Here is a tiny trained network, its code and every weight. The questions are about switching its units off for an input and a class, where a switched-off unit gives its printed mean instead of its output.

import numpy as np


def w(rows, s, z=0):
    codes = np.array(rows[::2]) - 128.0
    scale = np.full(codes.shape[1], s)
    scale[-1] = z or s
    return codes * scale


def f(y):
    return np.maximum(y, 0)


def log_softmax(a):
    a = a - a.max(-1, keepdims=True)
    return a - np.log(np.exp(a).sum(-1, keepdims=True))


def net(x, mask):
    res = np.array(x, float).reshape(1, 8) / 4 @ E
    y = f(res @ A[0][:, :-1].T + A[0][:, -1])
    res = res + np.where(mask, y, B[0][:, -1]) @ B[0][:, :-1]
    return log_softmax(res[-1] @ U[:, :-1].T + U[:, -1])


A, B = {}, {}
E = w([
[115,118,140,135,117,127],'x0',
[99,133,144,127,111,113],'x1',
[232,225,196,152,86,122],'x2',
[128,127,124,130,128,130],'x3',
[79,169,117,9,86,194],'x4',
[169,50,42,93,27,138],'x5',
[150,117,120,139,140,151],'x6',
[128,119,133,129,129,130],'x7',
],0.011)
A[0] = w([
[176,181,168,161,178,55,162],'N1',
[106,108,43,53,98,159,3],'N2',
[57,207,45,131,104,150,123],'N3',
[42,92,62,152,217,133,201],'N4',
[132,116,185,64,244,151,179],'N5',
[103,254,75,102,129,213,197],'N6',
[213,133,132,133,82,119,133],'N7',
[201,187,105,185,171,120,91],'N8',
[201,218,176,133,32,252,157],'N9',
[206,152,164,122,172,46,99],'N10',
[205,105,118,125,57,124,153],'N11',
[218,116,167,130,235,137,212],'N12',
[143,248,139,179,161,2,117],'N13',
[175,153,169,188,147,101,84],'N14',
[140,88,62,233,124,68,184],'N15',
[132,127,129,126,132,130,73],'N16',
[200,98,89,88,117,42,38],'N17',
[92,109,49,78,105,114,50],'N18',
],0.0094,0.0034)
B[0] = w([
[180,132,196,130,153,133,213],'N1',
[167,87,158,108,62,215,204],'N2',
[129,115,89,49,109,131,173],'N3',
[55,197,106,112,187,77,211],'N4',
[145,145,59,168,152,34,186],'N5',
[130,156,6,161,176,140,210],'N6',
[130,145,115,140,153,120,186],'N7',
[160,121,102,105,124,158,189],'N8',
[67,183,139,213,107,88,248],'N9',
[141,103,196,86,149,138,190],'N10',
[74,205,60,170,60,111,193],'N11',
[132,134,165,101,144,118,198],'N12',
[159,100,153,121,92,138,224],'N13',
[253,96,189,110,96,175,191],'N14',
[42,209,78,177,194,114,201],'N15',
[142,149,144,109,146,139,128],'N16',
[78,137,114,203,181,99,162],'N17',
[149,25,171,56,23,162,188],'N18',
],0.0076,0.014)
U = w([
[71,151,142,188,108,126,134],'0',
[25,123,84,154,69,171,254],'1',
[180,1,180,102,49,251,8],'2',
],0.0076,0.0028)

Each question gives the input, the list of numbers given to net, and the class t.
The units are the neurons (one row each of A and B). Each row of codes is followed by its name. A weight is (code - 128) times the scale printed after its matrix; where a second scale follows, it is the last column's (A, B and U).
mask holds one flag per neuron, in row order. A switched-off neuron (its flag False) gives its mean, the last column of its row in B, instead of its output. The means were averaged over made-up inputs and are rounded, as every weight is.
A unit's drop is (log p(t) with every unit on - log p(t) with that unit switched off) / (log p(t) with every unit on - log p(t) with every unit switched off).
The circuit of an input: a set's keep is (log p(t) with only the set's units on - log p(t) with every unit switched off) / (log p(t) with every unit on - log p(t) with every unit switched off). Starting from the 12 units with the biggest drops (on a tie, the unit counted first), units are removed one at a time, each time the one whose removal leaves the highest keep (on an exact tie, the one counted first), for as long as the keep stays at least 0.8.
units of the circuit, in order: the units of the circuit, biggest drop first
k most important neurons: the k neurons with the biggest drops, biggest first
drop when u is switched off: that unit's drop, to one decimal
input [-6,-5,-3,-8,7,3,7,7], class 2: units of the circuit, in order	(N2)
input [-7,-4,4,-1,7,7,2,6], class 1: 2 most important neurons	(N9 N11)
input [5,7,-4,0,3,1,-6,7], class 2: 3 most important neurons	(N9 N15 N18)
input [-2,-6,-1,-8,6,5,3,5], class 2: 4 most important neurons	(N2 N18 N15 N4)
input [7,-7,6,-4,-5,0,5,-8], class 2: 2 most important neurons	(N14 N4)
input [-8,6,-8,-8,2,3,6,8], class 2: 2 most important neurons	(N18 N2)
input [-7,-7,-6,6,4,3,3,-5], class 2: 2 most important neurons	(N2 N18)
input [1,7,2,-3,-1,-8,-4,0], class 2: drop when N13 is switched off	0.1
input [-5,6,-5,3,6,1,3,-4], class 2: drop when N2 is switched off	0.5
input [2,8,7,7,-5,-1,2,-6], class 2: drop when N14 is switched off	0.4
